Below is a small trained network, with its code and all its weights. Each question gives an input and a class and asks what happens when units are switched off, that is, made to give their printed mean instead of their output.

import numpy as np


def w(rows, s, z=0):
    codes = np.array(rows[::2]) - 128.0
    scale = np.full(codes.shape[1], s)
    scale[-1] = z or s
    return codes * scale


def f(y):
    return y / 2 * (1 + np.tanh(0.7978845608 * (y + 0.044715 * y**3)))


def log_softmax(a):
    a = a - a.max(-1, keepdims=True)
    return a - np.log(np.exp(a).sum(-1, keepdims=True))


def net(x, mask):
    res = np.array(x, float).reshape(1, 2) / 4 @ E
    y = f(res @ A[0][:, :-1].T + A[0][:, -1])
    res = res + np.where(mask, y, B[0][:, -1]) @ B[0][:, :-1]
    return log_softmax(res[-1] @ U[:, :-1].T + U[:, -1])


A, B = {}, {}
E = w([
[104,133,249,130,36,174,214,76,160,107],'x0',
[133,171,123,248,64,134,137,231,166,169],'x1',
],0.013)
A[0] = w([
[51,129,181,102,59,204,149,33,128,109,121],'neuron 1',
[97,140,154,157,92,131,204,68,183,1,97],'neuron 2',
[182,60,149,72,206,173,113,26,96,62,94],'neuron 3',
[174,138,120,137,143,77,115,115,47,82,250],'neuron 4',
[164,62,57,64,227,55,79,158,61,161,110],'neuron 5',
[55,95,91,28,142,166,93,60,44,38,120],'neuron 6',
],0.0065,0.014)
B[0] = w([
[192,171,101,96,108,76,190,123,96,101,201],'neuron 1',
[173,213,29,85,112,74,131,169,98,126,175],'neuron 2',
[89,253,115,200,75,155,80,182,174,144,201],'neuron 3',
[92,125,182,122,108,146,227,70,78,186,247],'neuron 4',
[238,171,122,96,112,109,167,152,80,118,226],'neuron 5',
[93,173,110,153,58,165,165,175,184,173,214],'neuron 6',
],0.012,0.014)
U = w([
[181,141,75,60,126,39,129,133,84,123,111],'0',
[73,148,106,199,91,197,119,200,191,158,124],'1',
[85,84,244,76,127,168,161,6,87,152,255],'2',
[102,110,120,129,179,124,67,118,147,72,84],'3',
[128,95,138,107,168,111,53,117,140,86,95],'4',
[131,103,107,126,161,119,78,88,163,100,86],'5',
[123,104,103,107,153,104,77,148,171,107,93],'6',
[119,99,114,116,164,127,80,123,150,80,90],'7',
],0.013,0.0094)

Each question gives the input, the list of numbers given to net, and the class t.
The units are the neurons (one row each of A and B). Each row of codes is followed by its name. A weight is (code - 128) times the scale printed after its matrix; where a second scale follows, it is the last column's (A, B and U).
mask holds one flag per neuron, in row order. A switched-off neuron (its flag False) gives its mean, the last column of its row in B, instead of its output. The means were averaged over made-up inputs and are rounded, as every weight is.
A unit's drop is (log p(t) with every unit on - log p(t) with that unit switched off) / (log p(t) with every unit on - log p(t) with every unit switched off).
The circuit of an input: a set's keep is (log p(t) with only the set's units on - log p(t) with every unit switched off) / (log p(t) with every unit on - log p(t) with every unit switched off). Starting from all 6 units, units are removed one at a time, each time the one whose removal leaves the highest keep (on an exact tie, the one counted first), for as long as the keep stays at least 0.8.
units of the circuit, in order: the units of the circuit, biggest drop first
k most important neurons: the k neurons with the biggest drops, biggest first
drop of u: that unit's drop, to one decimal
input [4,-7], class 1: units of the circuit, in order -> [neuron 3]
input [-3,-1], class 2: units of the circuit, in order -> [neuron 2; neuron 1; neuron 3]
input [3,-4], class 1: units of the circuit, in order -> [neuron 3; neuron 6]
input [-3,-3], class 2: units of the circuit, in order -> [neuron 2; neuron 4]
input [6,-6], class 0: 2 most important neurons -> [neuron 1; neuron 2]
input [0,3], class 2: units of the circuit, in order -> [neuron 3; neuron 2]
input [-4,-5], class 1: units of the circuit, in order -> [neuron 6; neuron 3]
input [3,3], class 2: 3 most important neurons -> [neuron 3; neuron 6; neuron 5]
input [4,-1], class 0: 3 most important neurons -> [neuron 2; neuron 1; neuron 4]
input [4,-5], class 1: 3 most important neurons -> [neuron 3; neuron 6; neuron 5]
input [-3,2], class 2: 2 most important neurons -> [neuron 2; neuron 3]
input [2,1], class 2: drop of neuron 3 -> 0.2
input [5,-4], class 0: drop of neuron 1 -> 0.7
input [-8,6], class 0: drop of neuron 5 -> 0.1
input [0,-7], class 1: drop of neuron 3 -> 0.4
input [5,-1], class 0: units of the circuit, in order -> [neuron 2]
